Below are the code and all the weights of a small trained network. Each question names an input and a class and asks about switching units off, where a switched-off unit gives its printed mean instead of its output.

import numpy as np


def w(rows, s, z=0):
    codes = np.array(rows[::2]) - 128.0
    scale = np.full(codes.shape[1], s)
    scale[-1] = z or s
    return codes * scale


def f(y):
    return y / 2 * (1 + np.tanh(0.7978845608 * (y + 0.044715 * y**3)))


def log_softmax(a):
    a = a - a.max(-1, keepdims=True)
    return a - np.log(np.exp(a).sum(-1, keepdims=True))


def net(x, mask):
    res = np.array(x, float).reshape(1, 8) / 4 @ E
    y = f(res @ A[0][:, :-1].T + A[0][:, -1])
    res = res + np.where(mask, y, B[0][:, -1]) @ B[0][:, :-1]
    return log_softmax(res[-1] @ U[:, :-1].T + U[:, -1])


A, B = {}, {}
E = w([
[129,32,53],'x0',
[128,129,128],'x1',
[107,224,48],'x2',
[125,129,126],'x3',
[129,127,128],'x4',
[127,128,127],'x5',
[128,128,129],'x6',
[2,112,144],'x7',
],0.012)
A[0] = w([
[25,160,130,172],'neuron 1',
[64,64,170,136],'neuron 2',
[186,212,55,147],'neuron 3',
[144,39,12,242],'neuron 4',
[70,66,155,114],'neuron 5',
[142,47,17,238],'neuron 6',
[104,144,210,254],'neuron 7',
[88,21,74,110],'neuron 8',
[1,183,53,74],'neuron 9',
],0.0078,0.0048)
B[0] = w([
[161,102,204,210],'neuron 1',
[51,173,169,192],'neuron 2',
[97,207,64,217],'neuron 3',
[117,109,20,255],'neuron 4',
[40,185,147,177],'neuron 5',
[120,110,2,246],'neuron 6',
[153,131,244,215],'neuron 7',
[29,148,70,203],'neuron 8',
[242,35,144,209],'neuron 9',
],0.0092,0.0083)
U = w([
[244,99,176,209],'0',
[61,218,113,202],'1',
[162,20,103,149],'2',
[147,157,75,1],'3',
[99,149,188,50],'4',
],0.011,0.0067)

Each question gives the input, the list of numbers given to net, and the class t.
The units are the neurons (one row each of A and B). Each row of codes is followed by its name. A weight is (code - 128) times the scale printed after its matrix; where a second scale follows, it is the last column's (A, B and U).
mask holds one flag per neuron, in row order. A switched-off neuron (its flag False) gives its mean, the last column of its row in B, instead of its output. The means were averaged over made-up inputs and are rounded, as every weight is.
A unit's drop is (log p(t) with every unit on - log p(t) with that unit switched off) / (log p(t) with every unit on - log p(t) with every unit switched off).
The circuit of an input: a set's keep is (log p(t) with only the set's units on - log p(t) with every unit switched off) / (log p(t) with every unit on - log p(t) with every unit switched off). Starting from all 9 units, units are removed one at a time, each time the one whose removal leaves the highest keep (on an exact tie, the one counted first), for as long as the keep stays at least 0.8.
circuit, biggest first: the units of the circuit, biggest drop first
most important unit: the unit with the biggest drop
k most important neurons: the k neurons with the biggest drops, biggest first
drop when u is switched off: that unit's drop, to one decimal
input [7,-4,-1,3,-7,8,1,7], class 1: 2 most important neurons => (neuron 8; neuron 5)
input [6,3,1,-3,0,-5,-8,-8], class 3: circuit, biggest first => (neuron 3; neuron 9)
input [0,8,3,-5,3,3,1,8], class 0: circuit, biggest first => (neuron 9; neuron 1)
input [-2,7,4,0,5,5,-8,-8], class 1: circuit, biggest first => (neuron 3)
input [-2,1,-7,2,8,3,-3,8], class 4: circuit, biggest first => (neuron 7; neuron 6)
input [6,1,1,-3,8,-5,-6,-2], class 3: 3 most important neurons => (neuron 9; neuron 1; neuron 8)
input [-3,5,0,-1,5,2,2,-1], class 0: circuit, biggest first => (neuron 8; neuron 5)
input [-7,-7,-1,-6,-5,4,0,8], class 4: 2 most important neurons => (neuron 2; neuron 5)
input [8,-2,3,0,-3,5,7,-7], class 3: 2 most important neurons => (neuron 3; neuron 9)
input [5,1,2,-8,-2,6,0,-5], class 3: circuit, biggest first => (neuron 9; neuron 3; neuron 6)
input [1,4,-6,2,4,-3,-6,3], class 1: circuit, biggest first => (neuron 9; neuron 5)
input [3,-1,2,-5,8,-4,-1,4], class 2: 2 most important neurons => (neuron 9; neuron 3)
input [-7,-4,-1,0,7,-6,8,2], class 4: drop when neuron 9 is switched off => 0.5
input [-7,-4,6,-4,-6,6,-2,3], class 0: drop when neuron 9 is switched off => 0.3
input [3,0,6,-8,3,0,6,1], class 2: drop when neuron 9 is switched off => 0.5
input [-5,3,0,6,1,8,-5,1], class 4: most important unit => neuron 9
